Here is a tiny trained network, its code and every weight. The questions are about switching its units off for an input and a class, where a switched-off unit gives its printed mean instead of its output.

import numpy as np


def w(rows, s, z=0):
    codes = np.array(rows[::2]) - 128.0
    scale = np.full(codes.shape[1], s)
    scale[-1] = z or s
    return codes * scale


def f(y):
    return np.maximum(y, 0)


def log_softmax(a):
    a = a - a.max(-1, keepdims=True)
    return a - np.log(np.exp(a).sum(-1, keepdims=True))


def net(x, mask):
    res = np.array(x, float).reshape(1, 5) / 4 @ E
    y = f(res @ A[0][:, :-1].T + A[0][:, -1])
    res = res + np.where(mask, y, B[0][:, -1]) @ B[0][:, :-1]
    return log_softmax(res[-1] @ U[:, :-1].T + U[:, -1])


A, B = {}, {}
E = w([
[113,245,132,52,180],'x0',
[166,102,159,48,2],'x1',
[173,210,218,106,160],'x2',
[125,183,79,142,37],'x3',
[243,73,71,85,194],'x4',
],0.0078)
A[0] = w([
[69,136,219,144,162,171],'n1',
[91,141,115,185,84,144],'n2',
[162,105,165,103,79,126],'n3',
[98,62,171,198,172,170],'n4',
[134,177,155,56,179,208],'n5',
[138,103,147,96,122,111],'n6',
[135,80,94,101,67,209],'n7',
[96,142,97,143,37,145],'n8',
[134,183,129,44,142,169],'n9',
[169,92,52,162,187,93],'n10',
[127,95,138,155,214,255],'n11',
[197,104,151,56,82,152],'n12',
[72,133,89,169,53,134],'n13',
[212,78,159,94,79,128],'n14',
[143,211,168,147,128,195],'n15',
[110,152,171,216,120,187],'n16',
[123,74,96,95,56,181],'n17',
[158,105,72,167,200,132],'n18',
[114,201,134,106,137,209],'n19',
[135,192,141,5,142,207],'n20',
[157,106,70,177,189,139],'n21',
[102,139,79,160,62,152],'n22',
[108,89,158,109,90,219],'n23',
],0.011,0.0038)
B[0] = w([
[82,196,143,224,131,236],'n1',
[77,196,146,64,64,201],'n2',
[197,119,113,139,93,180],'n3',
[58,107,111,174,55,223],'n4',
[108,155,123,143,255,238],'n5',
[143,120,123,143,138,149],'n6',
[172,22,194,123,103,216],'n7',
[139,140,174,48,76,218],'n8',
[132,134,186,116,219,218],'n9',
[120,61,63,119,160,207],'n10',
[41,83,53,163,156,237],'n11',
[223,105,146,179,136,204],'n12',
[93,140,177,46,59,222],'n13',
[195,101,103,169,106,198],'n14',
[145,214,118,112,183,227],'n15',
[90,215,85,150,61,219],'n16',
[156,22,209,99,82,219],'n17',
[82,67,18,84,157,210],'n18',
[131,152,123,108,174,228],'n19',
[150,135,181,127,226,255],'n20',
[97,66,42,82,138,207],'n21',
[102,112,163,53,60,206],'n22',
[166,105,173,157,85,196],'n23',
],0.0081,0.0085)
U = w([
[109,239,119,63,58,83],'0',
[43,154,106,255,84,44],'1',
[242,68,143,195,71,204],'2',
[131,179,159,133,230,214],'3',
[91,75,199,30,44,9],'4',
[81,47,7,107,148,198],'5',
],0.0085,0.0016)

Each question gives the input, the list of numbers given to net, and the class t.
The units are the neurons (one row each of A and B). Each row of codes is followed by its name. A weight is (code - 128) times the scale printed after its matrix; where a second scale follows, it is the last column's (A, B and U).
mask holds one flag per neuron, in row order. A switched-off neuron (its flag False) gives its mean, the last column of its row in B, instead of its output. The means were averaged over made-up inputs and are rounded, as every weight is.
A unit's drop is (log p(t) with every unit on - log p(t) with that unit switched off) / (log p(t) with every unit on - log p(t) with every unit switched off).
The circuit of an input: a set's keep is (log p(t) with only the set's units on - log p(t) with every unit switched off) / (log p(t) with every unit on - log p(t) with every unit switched off). Starting from the 12 units with the biggest drops (on a tie, the unit counted first), units are removed one at a time, each time the one whose removal leaves the highest keep (on an exact tie, the one counted first), for as long as the keep stays at least 0.8.
units of the circuit, in order: the units of the circuit, biggest drop first
top k neurons: the k neurons with the biggest drops, biggest first
drop of u: that unit's drop, to one decimal
input [-3,-6,6,-4,0], class 1: units of the circuit, in order -> n1; n4
input [1,7,-7,5,5], class 2: units of the circuit, in order -> n12
input [8,-8,-6,-4,-6], class 1: units of the circuit, in order -> n1; n11
input [7,-6,1,-2,7], class 5: top 3 neurons -> n18; n21; n11
input [-6,-7,-5,4,-7], class 4: top 2 neurons -> n13; n22
input [5,-6,-4,-6,-3], class 5: top 2 neurons -> n18; n21
input [8,-2,-4,4,5], class 3: top 2 neurons -> n20; n9
input [-6,6,-5,6,5], class 2: top 2 neurons -> n14; n12
input [3,-8,-4,-5,-3], class 5: top 2 neurons -> n18; n21
input [-2,-6,5,-6,-2], class 1: drop of n1 -> 0.2
input [0,-8,6,7,-4], class 0: drop of n15 -> 0.1
input [-1,4,-5,2,4], class 2: drop of n14 -> 0.1
